Below is a small trained network, with its code and all its weights. Each question gives an input and a target symbol and asks what happens when units are switched off, that is, made to give their printed mean instead of their output.

import numpy as np


def w(rows, s, z=0):
    codes = np.array(rows[::2]) - 128.0
    scale = np.full(codes.shape[1], s)
    scale[-1] = z or s
    return codes * scale


def f(y):
    return np.maximum(y, 0)


def softmax(a):
    e = np.exp(a - a.max(-1, keepdims=True))
    return e / e.sum(-1, keepdims=True)


def log_softmax(a):
    a = a - a.max(-1, keepdims=True)
    return a - np.log(np.exp(a).sum(-1, keepdims=True))


def net(x, mask):
    ids = ['αγδεζηθμξπτφω'.index(c) for c in x.split()]
    T = len(ids)
    res = E[ids] + P[:T]
    u = 0
    for l in range(3):
        r = res
        for j in range(3):
            rows = slice(3 * j, 3 * j + 3)
            q, k, v = (r @ M[l][rows].T for M in (Q, K, V))
            z = softmax(np.where(np.tri(T) > 0, q @ k.T / 3**0.5, -1e9)) @ v
            o = O[l][rows]
            res = res + np.where(mask[u + j], z, o[:, -1]) @ o[:, :-1]
        u += 3
        y = f(res @ A[l][:, :-1].T + A[l][:, -1])
        res = res + np.where(mask[u : u + 4], y, B[l][:, -1]) @ B[l][:, :-1]
        u += 4
    return log_softmax(res[-1] @ U[:, :-1].T + U[:, -1])


Q, K, V, O, A, B = {}, {}, {}, {}, {}, {}
E = w([
[91,99,136,79,138],'α',
[102,95,157,101,147],'γ',
[129,126,145,78,123],'δ',
[155,66,121,135,152],'ε',
[128,134,147,97,90],'ζ',
[180,109,127,162,131],'η',
[80,91,11,169,126],'θ',
[87,88,132,118,87],'μ',
[115,88,173,143,151],'ξ',
[163,148,152,133,126],'π',
[102,66,138,119,168],'τ',
[130,131,134,145,65],'φ',
[158,106,139,116,173],'ω',
],0.012)
P = w([
[250,71,145,2,73],'0',
[173,91,156,87,99],'1',
[143,106,157,117,112],'2',
[121,113,160,140,118],'3',
[106,120,160,150,123],'4',
[90,123,159,157,126],'5',
[79,128,153,161,122],'6',
[70,133,148,161,125],'7',
[59,136,146,161,122],'8',
],0.0036)
Q[0] = w([
[156,161,22,214,85],'L0H0',
[150,250,196,102,86],'L0H0',
[192,217,120,132,204],'L0H0',
[59,96,143,63,213],'L0H1',
[148,150,148,209,196],'L0H1',
[126,1,184,210,42],'L0H1',
[166,179,106,105,103],'L0H2',
[134,116,150,206,180],'L0H2',
[177,121,119,105,160],'L0H2',
],0.022)
K[0] = w([
[200,138,98,222,37],'L0H0',
[133,222,227,93,71],'L0H0',
[219,174,196,154,190],'L0H0',
[85,71,27,88,185],'L0H1',
[177,106,148,195,205],'L0H1',
[148,2,192,212,23],'L0H1',
[163,166,181,145,113],'L0H2',
[150,149,78,127,183],'L0H2',
[158,117,153,129,170],'L0H2',
],0.021)
V[0] = w([
[227,193,89,233,113],'L0H0',
[172,187,246,130,88],'L0H0',
[115,123,152,110,128],'L0H0',
[129,161,208,35,213],'L0H1',
[89,62,58,133,137],'L0H1',
[141,142,150,100,156],'L0H1',
[163,140,187,89,139],'L0H2',
[223,109,254,84,189],'L0H2',
[216,192,230,144,73],'L0H2',
],0.0076)
O[0] = w([
[63,78,85,216,125,6],'L0H0',
[82,183,228,234,134,87],'L0H0',
[131,149,150,131,129,145],'L0H0',
[69,189,126,209,157,71],'L0H1',
[158,54,141,163,105,161],'L0H1',
[102,150,126,152,131,105],'L0H1',
[139,136,117,84,158,147],'L0H2',
[177,187,67,7,144,190],'L0H2',
[152,93,137,1,151,132],'L0H2',
],0.0071,0.0025)
A[0] = w([
[170,188,84,99,167,182],'L0N0',
[79,185,195,94,133,4],'L0N1',
[254,240,102,216,62,82],'L0N2',
[124,223,63,154,212,77],'L0N3',
],0.0098,0.0025)
B[0] = w([
[151,47,193,204,94,251],'L0N0',
[67,109,51,194,89,165],'L0N1',
[255,133,189,77,97,172],'L0N2',
[124,97,65,178,94,146],'L0N3',
],0.007,0.0024)
Q[1] = w([
[138,137,134,131,61],'L1H0',
[133,160,135,124,126],'L1H0',
[137,115,220,111,65],'L1H0',
[168,63,82,165,93],'L1H1',
[54,103,130,150,104],'L1H1',
[113,82,129,98,179],'L1H1',
[120,154,209,83,172],'L1H2',
[76,61,111,113,141],'L1H2',
[112,116,144,123,5],'L1H2',
],0.031)
K[1] = w([
[124,129,65,161,66],'L1H0',
[151,164,120,153,101],'L1H0',
[60,149,55,220,132],'L1H0',
[132,77,2,146,74],'L1H1',
[58,69,176,134,75],'L1H1',
[90,67,130,107,194],'L1H1',
[69,165,237,98,122],'L1H2',
[66,90,99,64,144],'L1H2',
[119,174,52,106,18],'L1H2',
],0.026)
V[1] = w([
[119,130,183,145,141],'L1H0',
[145,87,58,148,112],'L1H0',
[109,125,68,62,106],'L1H0',
[128,142,217,77,82],'L1H1',
[158,115,172,131,207],'L1H1',
[202,115,174,125,255],'L1H1',
[71,156,153,156,74],'L1H2',
[183,129,105,91,159],'L1H2',
[213,79,113,83,226],'L1H2',
],0.0064)
O[1] = w([
[152,63,136,147,113,101],'L1H0',
[51,212,76,60,190,191],'L1H0',
[124,213,146,144,148,186],'L1H0',
[160,19,66,179,78,209],'L1H1',
[156,118,109,114,49,133],'L1H1',
[182,122,102,97,1,169],'L1H1',
[150,117,93,74,155,43],'L1H2',
[121,137,168,168,117,199],'L1H2',
[80,162,191,212,99,254],'L1H2',
],0.0053,0.0018)
A[1] = w([
[194,86,171,118,227,73],'L1N0',
[224,128,133,4,118,41],'L1N1',
[206,149,65,114,193,163],'L1N2',
[166,114,112,110,104,254],'L1N3',
],0.018,0.0037)
B[1] = w([
[198,150,89,111,211,157],'L1N0',
[204,229,2,105,207,248],'L1N1',
[164,123,159,148,31,139],'L1N2',
[83,56,204,101,118,254],'L1N3',
],0.017,0.0082)
Q[2] = w([
[141,204,121,149,207],'L2H0',
[175,117,84,196,146],'L2H0',
[91,152,134,137,158],'L2H0',
[104,169,195,127,86],'L2H1',
[197,179,25,105,28],'L2H1',
[35,145,89,49,106],'L2H1',
[165,163,111,28,139],'L2H2',
[244,76,84,169,116],'L2H2',
[143,251,239,43,203],'L2H2',
],0.022)
K[2] = w([
[76,99,154,183,133],'L2H0',
[125,72,73,175,146],'L2H0',
[85,144,163,139,178],'L2H0',
[132,170,152,67,35],'L2H1',
[146,97,19,220,72],'L2H1',
[36,117,56,94,115],'L2H1',
[73,40,98,161,97],'L2H2',
[166,119,239,101,106],'L2H2',
[134,59,78,252,143],'L2H2',
],0.024)
V[2] = w([
[178,121,122,48,81],'L2H0',
[140,48,205,72,111],'L2H0',
[157,182,104,125,128],'L2H0',
[134,38,79,144,88],'L2H1',
[128,112,186,117,116],'L2H1',
[144,39,151,121,70],'L2H1',
[73,174,8,254,212],'L2H2',
[134,114,181,45,136],'L2H2',
[156,127,85,190,34],'L2H2',
],0.0088)
O[2] = w([
[167,122,127,68,81,254],'L2H0',
[163,139,59,120,115,102],'L2H0',
[128,95,191,93,114,212],'L2H0',
[164,117,72,122,59,90],'L2H1',
[118,152,106,140,170,68],'L2H1',
[153,144,36,128,103,44],'L2H1',
[144,121,1,216,120,51],'L2H2',
[160,127,172,85,104,198],'L2H2',
[42,158,110,172,173,57],'L2H2',
],0.0097,0.008)
A[2] = w([
[163,152,136,249,101,144],'L2N0',
[104,45,146,148,78,223],'L2N1',
[34,236,115,96,67,161],'L2N2',
[107,46,78,170,151,2],'L2N3',
],0.018,0.0029)
B[2] = w([
[227,122,224,167,90,166],'L2N0',
[89,105,85,235,136,254],'L2N1',
[100,255,113,106,55,153],'L2N2',
[86,56,78,28,119,173],'L2N3',
],0.015,0.0095)
U = w([
[212,120,135,35,128,207],'α',
[47,57,253,125,77,107],'γ',
[132,87,73,171,79,209],'δ',
[156,171,63,141,138,104],'ε',
[143,151,78,121,74,98],'ζ',
[103,85,82,101,181,26],'η',
[92,185,160,157,116,99],'θ',
[139,160,128,174,209,95],'μ',
[51,125,95,85,99,81],'ξ',
[173,150,157,178,133,3],'π',
[97,137,110,136,204,101],'τ',
[150,145,61,148,187,123],'φ',
[173,149,118,145,56,23],'ω',
],0.0058,0.0061)

Each question gives the input, a string of symbols that net reads in full, and the target symbol t.
The units are the heads (3 rows each of Q, K, V and O) and the neurons (one row each of A and B). Each row of codes is followed by its name. A weight is (code - 128) times the scale printed after its matrix; where a second scale follows, it is the last column's (O, A, B and U).
mask holds one flag per unit, layer by layer, with each layer's heads first. A switched-off unit (its flag False) gives its mean, the last column of its rows in O or B, instead of its output. The means were averaged over made-up inputs and are rounded, as every weight is.
A unit's drop is (log p(t) with every unit on - log p(t) with that unit switched off) / (log p(t) with every unit on - log p(t) with every unit switched off).
The circuit of an input: a set's keep is (log p(t) with only the set's units on - log p(t) with every unit switched off) / (log p(t) with every unit on - log p(t) with every unit switched off). Starting from the 12 units with the biggest drops (on a tie, the unit counted first), units are removed one at a time, each time the one whose removal leaves the highest keep (on an exact tie, the one counted first), for as long as the keep stays at least 0.8.
units of the circuit, in order: the units of the circuit, biggest drop first
k most important neurons: the k neurons with the biggest drops, biggest first
top k neurons in layer l: the k neurons of layer l with the biggest drops, biggest first
input π μ η π π, target δ: units of the circuit, in order : L0H0, L1N1, L2N1, L2H2
input ε θ α, target φ: 3 most important neurons : L1N1, L1N0, L1N3
input μ ω θ τ π ξ φ ε γ, target τ: 2 most important neurons : L1N0, L1N1
input α ε ε, target γ: units of the circuit, in order : L1H2, L1N1
input μ ε ε τ μ π μ γ τ, target γ: 3 most important neurons : L1N1, L0N2, L0N1
input η θ η φ π φ, target θ: units of the circuit, in order : L0H0, L2N2, L1N2, L2H2
input θ α ζ μ η τ ζ τ ξ, target γ: units of the circuit, in order : L2H0, L0H2, L1N3, L2H1
input ε ε δ ε η ε, target δ: units of the circuit, in order : L1H2, L1N1, L2N1, L2H2
input η ξ δ ω μ π τ π π, target δ: units of the circuit, in order : L1N1, L0H1, L2H2
input ε η τ μ δ μ η η, target δ: units of the circuit, in order : L0H0, L1N1, L2H2
input ε φ μ π μ μ φ φ, target δ: units of the circuit, in order : L1N1, L2H2
input θ δ φ ε μ α, target φ: units of the circuit, in order : L0H2, L2H2, L1N3
input α ξ ε ζ φ θ τ, target η: 4 most important neurons : L2N3, L1N1, L1N2, L1N0
input φ μ φ γ θ ω π θ, target γ: 4 most important neurons : L2N0, L1N3, L2N3, L1N0
input θ τ τ φ μ φ φ δ, target ε: 4 most important neurons : L1N1, L1N2, L0N0, L2N2
input μ ε π μ ε φ μ, target δ: units of the circuit, in order : L1N1, L2N1, L2H2
input π φ ω τ δ μ π ζ, target γ: units of the circuit, in order : L1N1, L2H1
input μ μ γ μ ξ ω ξ δ θ, target δ: 2 most important neurons : L1N1, L1N2
input π ε θ ε μ, target ξ: most important neuron : L2N3
input μ ω μ, target γ: 3 most important neurons : L1N1, L0N0, L0N1
input ε α τ γ μ π γ, target γ: 2 most important neurons : L1N1, L0N2
input η θ φ θ η ξ π η ξ, target γ: 4 most important neurons : L2N0, L2N3, L1N3, L1N1
input ε ε η ξ ω δ θ ζ, target ζ: 2 most important neurons : L1N2, L2N2
input δ ε μ ε ω η α δ, target γ: 3 most important neurons : L1N1, L0N2, L0N1
input π τ τ, target γ: 2 most important neurons : L1N1, L0N2
input ε μ θ μ ε τ μ μ π, target ω: top 2 neurons in layer 1 : L1N2, L1N1
input θ ω π τ φ μ, target ξ: top 3 neurons in layer 1 : L1N1, L1N3, L1N2
